Below are the code and all the weights of a small trained network. Each question names an input and a target symbol and asks about switching units off, where a switched-off unit gives its printed mean instead of its output.

import numpy as np


def w(rows, s, z=0):
    codes = np.array(rows[::2]) - 128.0
    scale = np.full(codes.shape[1], s)
    scale[-1] = z or s
    return codes * scale


def norm(h):
    return h / np.sqrt((h * h).mean(-1, keepdims=True) + 1e-5)


def f(y):
    return y / 2 * (1 + np.tanh(0.7978845608 * (y + 0.044715 * y**3)))


def softmax(a):
    e = np.exp(a - a.max(-1, keepdims=True))
    return e / e.sum(-1, keepdims=True)


def log_softmax(a):
    a = a - a.max(-1, keepdims=True)
    return a - np.log(np.exp(a).sum(-1, keepdims=True))


def net(x, mask):
    ids = ['ΛΦΨΩαβεηθ'.index(c) for c in x.split()]
    T = len(ids)
    res = E[ids] + P[:T]
    u = 0
    for l in range(2):
        q, k, v = (norm(res) @ M[l].T for M in (Q, K, V))
        z = softmax(np.where(np.tri(T) > 0, q @ k.T / 3**0.5, -1e9)) @ v
        res = res + np.where(mask[u], z, O[l][:, -1]) @ O[l][:, :-1]
        u += 1
        y = f(norm(res) @ A[l][:, :-1].T + A[l][:, -1])
        res = res + np.where(mask[u : u + 8], y, B[l][:, -1]) @ B[l][:, :-1]
        u += 8
    return log_softmax(norm(res)[-1] @ U[:, :-1].T + U[:, -1])


Q, K, V, O, A, B = {}, {}, {}, {}, {}, {}
E = w([
[145,193,111,33,165,126,121,187,160,150,134],'Λ',
[193,86,196,112,152,155,125,90,88,96,126],'Φ',
[179,134,158,152,123,56,93,100,113,110,70],'Ψ',
[170,192,213,125,142,126,222,125,93,100,97],'Ω',
[77,157,96,112,132,79,145,87,1,184,134],'α',
[124,131,210,153,119,179,239,85,176,154,131],'β',
[138,138,126,158,206,158,111,25,99,64,126],'ε',
[73,143,149,137,193,111,67,118,191,70,185],'η',
[117,72,90,86,177,71,184,154,186,60,19],'θ',
],0.0049)
P = w([
[171,117,184,38,143,89,58,106,129,196,130],'0',
[125,152,253,137,191,167,61,127,112,162,34],'1',
[72,172,142,105,101,187,73,146,149,135,85],'2',
[161,106,146,83,150,76,118,120,124,146,136],'3',
[101,152,202,182,197,175,118,149,110,117,54],'4',
[70,160,106,127,99,179,104,147,142,94,106],'5',
[155,90,121,125,151,60,155,117,117,112,150],'6',
[97,148,157,216,191,171,150,165,112,90,84],'7',
[77,144,70,161,88,166,135,152,134,68,121],'8',
[150,85,86,168,149,70,198,120,112,79,172],'9',
[108,124,116,243,181,166,159,169,134,90,104],'10',
],0.0053)
Q[0] = w([
[117,118,129,97,104,128,126,122,152,92,108],'0.h0',
[151,45,59,63,2,115,104,114,146,188,208],'0.h0',
[92,102,123,101,59,129,111,78,142,147,254],'0.h0',
],0.0077)
K[0] = w([
[161,173,167,96,50,118,129,154,132,71,16],'0.h0',
[179,164,253,57,175,113,54,119,78,225,32],'0.h0',
[120,112,228,60,195,149,37,130,156,201,73],'0.h0',
],0.0049)
V[0] = w([
[246,222,150,160,106,120,136,128,148,98,72],'0.h0',
[168,187,75,176,205,191,163,66,110,185,160],'0.h0',
[149,108,118,192,140,123,74,79,253,122,139],'0.h0',
],0.0032)
O[0] = w([
[185,199,133,152,3,139,70,150,153,61,117,251],'0.h0',
[142,187,56,116,146,110,216,25,204,58,87,54],'0.h0',
[6,131,220,119,100,8,135,138,155,19,100,126],'0.h0',
],0.0033,0.0015)
A[0] = w([
[113,26,135,61,113,29,147,132,95,142,254,249],'0.n0',
[148,94,68,74,150,36,133,128,13,167,121,163],'0.n1',
[87,188,26,69,59,80,66,165,119,118,175,65],'0.n2',
[124,229,145,134,89,147,216,100,89,75,110,124],'0.n3',
[147,138,89,151,150,93,160,99,104,117,114,52],'0.n4',
[173,162,174,217,40,206,142,129,114,145,108,62],'0.n5',
[190,86,193,204,193,33,90,60,53,96,107,187],'0.n6',
[196,127,128,101,13,127,207,66,84,225,207,6],'0.n7',
],0.004,0.0014)
B[0] = w([
[204,189,169,104,143,179,32,58,111,47,169,157],'0.n0',
[229,58,136,173,122,158,49,128,211,159,111,152],'0.n1',
[27,234,97,128,123,115,219,87,34,174,84,127],'0.n2',
[162,120,149,117,119,182,44,134,202,189,122,194],'0.n3',
[144,157,116,91,120,173,174,94,126,146,58,133],'0.n4',
[121,145,43,112,149,107,55,224,127,100,180,167],'0.n5',
[103,208,138,99,84,193,227,171,143,190,137,254],'0.n6',
[1,59,215,232,159,108,171,44,208,143,128,130],'0.n7',
],0.0038,0.0047)
Q[1] = w([
[125,81,180,141,191,102,144,132,169,139,58],'1.h0',
[80,184,86,200,161,197,136,253,171,174,101],'1.h0',
[156,23,18,39,75,9,106,60,82,164,200],'1.h0',
],0.0054)
K[1] = w([
[142,52,110,117,187,51,190,146,145,99,86],'1.h0',
[121,126,31,203,100,130,186,124,180,143,206],'1.h0',
[130,158,241,101,165,138,65,141,162,254,91],'1.h0',
],0.0061)
V[1] = w([
[93,59,246,55,115,124,82,150,253,218,100],'1.h0',
[103,197,152,207,155,135,106,152,131,153,238],'1.h0',
[195,88,89,112,111,43,144,113,187,138,43],'1.h0',
],0.0028)
O[1] = w([
[109,109,1,216,137,132,230,151,175,65,195,252],'1.h0',
[114,117,212,115,155,53,136,192,233,219,210,123],'1.h0',
[54,126,100,121,123,200,181,231,65,134,85,91],'1.h0',
],0.004,0.0025)
A[1] = w([
[89,202,178,125,143,185,191,145,141,145,140,178],'1.n0',
[178,61,108,116,140,120,181,4,140,140,104,71],'1.n1',
[12,96,174,165,149,48,187,95,111,106,111,202],'1.n2',
[3,92,59,140,163,147,200,157,32,108,71,16],'1.n3',
[127,57,113,90,156,127,64,156,182,83,126,157],'1.n4',
[63,149,137,167,135,103,146,187,83,77,56,64],'1.n5',
[117,129,32,118,113,50,53,84,94,139,135,149],'1.n6',
[66,138,131,152,126,181,121,93,129,137,46,1],'1.n7',
],0.0059,0.0019)
B[1] = w([
[98,80,73,120,88,58,130,97,111,114,118,253],'1.n0',
[38,73,112,99,98,156,115,190,115,133,26,151],'1.n1',
[109,225,219,122,97,195,187,246,57,224,87,169],'1.n2',
[191,60,141,49,134,189,168,186,173,44,157,190],'1.n3',
[129,128,147,192,109,63,227,82,21,94,83,156],'1.n4',
[114,3,148,115,158,197,38,68,138,176,226,191],'1.n5',
[155,81,62,186,220,113,139,79,83,241,81,129],'1.n6',
[201,206,207,121,236,67,128,101,168,55,185,152],'1.n7',
],0.0048,0.0057)
U = w([
[60,153,71,3,103,128,127,120,126,108,116,83],'Λ',
[157,98,135,185,102,71,150,131,9,61,96,89],'Φ',
[96,54,125,178,101,137,24,91,96,161,116,255],'Ψ',
[193,196,134,116,69,143,74,227,138,101,103,97],'Ω',
[209,164,93,136,217,157,180,112,96,197,131,73],'α',
[117,93,74,211,116,104,188,124,217,108,172,20],'β',
[133,167,194,124,179,89,91,40,155,51,122,174],'ε',
[52,162,213,143,132,122,175,170,87,160,128,237],'η',
[171,56,186,87,143,229,121,147,135,72,173,131],'θ',
],0.006,0.0013)

Each question gives the input, a string of symbols that net reads in full, and the target symbol t.
The units are the heads (3 rows each of Q, K, V and O) and the neurons (one row each of A and B). Each row of codes is followed by its name. A weight is (code - 128) times the scale printed after its matrix; where a second scale follows, it is the last column's (O, A, B and U).
mask holds one flag per unit, layer by layer, with each layer's heads first. A switched-off unit (its flag False) gives its mean, the last column of its rows in O or B, instead of its output. The means were averaged over made-up inputs and are rounded, as every weight is.
A unit's drop is (log p(t) with every unit on - log p(t) with that unit switched off) / (log p(t) with every unit on - log p(t) with every unit switched off).
The circuit of an input: a set's keep is (log p(t) with only the set's units on - log p(t) with every unit switched off) / (log p(t) with every unit on - log p(t) with every unit switched off). Starting from the 12 units with the biggest drops (on a tie, the unit counted first), units are removed one at a time, each time the one whose removal leaves the highest keep (on an exact tie, the one counted first), for as long as the keep stays at least 0.8.
units of the circuit, in order: the units of the circuit, biggest drop first
most important unit: the unit with the biggest drop
top k neurons: the k neurons with the biggest drops, biggest first
k most important neurons of layer l: the k neurons of layer l with the biggest drops, biggest first
input η Ω θ Ω, target Φ: units of the circuit, in order	[1.h0; 1.n0]
input Ω Ω Ψ Λ θ β Ω Ω Ω, target Ω: most important unit	0.h0
input Ω β η α Ω θ ε η θ θ θ, target θ: units of the circuit, in order	[1.n5; 1.n3; 1.h0]
input η β Λ Φ β, target β: units of the circuit, in order	[1.n0; 1.h0]
input Ψ Ω Ω η θ Ω Φ α Λ ε Ψ, target ε: units of the circuit, in order	[1.h0; 0.h0; 1.n7]
input Ψ Ω θ β Ψ, target θ: top 2 neurons	[0.n3; 1.n5]
input θ θ α η η Ω Φ β, target β: units of the circuit, in order	[1.n2; 1.n0; 0.n5]
input Ω θ Ω ε Ψ Ω η, target ε: units of the circuit, in order	[0.n0; 1.n3]
input α Λ Λ β Ω η θ Ω Ω Ω Φ, target Ω: units of the circuit, in order	[0.h0; 1.h0; 0.n5; 1.n5]
input ε Λ α Ω Ψ θ β Ψ, target θ: units of the circuit, in order	[1.n5; 1.h0; 1.n3]
input θ θ Ω Ω Φ Ω Ψ, target Ω: units of the circuit, in order	[0.n6; 0.h0]
input Ω Ω η Ω Ω Ω, target Ω: units of the circuit, in order	[0.n5; 1.n5; 0.n3]
input β Ω θ α, target Ψ: units of the circuit, in order	[0.n1; 0.n7]
input Ω Φ Ψ θ θ ε, target ε: most important unit	1.n7
input ε Φ Φ Λ, target α: top 4 neurons	[0.n6; 1.n6; 0.n2; 1.n0]
input ε ε θ θ Φ Ψ Ψ Φ, target Ψ: top 2 neurons	[0.n5; 1.n3]
input η η ε Ω Ω Λ Ω ε Ψ, target Ψ: top 2 neurons	[1.n5; 1.n6]
input α Ω ε α Ψ, target ε: 2 most important neurons of layer 1	[1.n7; 1.n2]
input η θ Ω θ α β Ω Φ, target β: 4 most important neurons of layer 0	[0.n5; 0.n6; 0.n1; 0.n0]
input Ψ Φ θ Ω Λ, target θ: most important unit	1.h0
input Ψ Ψ α β θ θ α Ψ β ε, target Λ: top 2 neurons	[1.n1; 0.n6]
input α α α θ η θ ε θ β β Φ, target β: top 2 neurons	[0.n6; 0.n5]
input Ω θ Ψ α θ α ε ε Ψ η, target ε: top 2 neurons	[0.n0; 1.n3]
input θ Ω η Ω θ θ β Λ ε θ Ω, target θ: top 2 neurons	[1.n5; 0.n3]
input Ω Φ Φ θ, target Φ: top 4 neurons	[1.n4; 0.n0; 0.n1; 1.n3]
input θ ε Ω Ω, target β: 2 most important neurons of layer 0	[0.n7; 0.n3]
input α Ψ β Ψ α, target β: most important unit	1.h0
input θ Ψ η α, target Ψ: top 2 neurons	[0.n1; 0.n0]
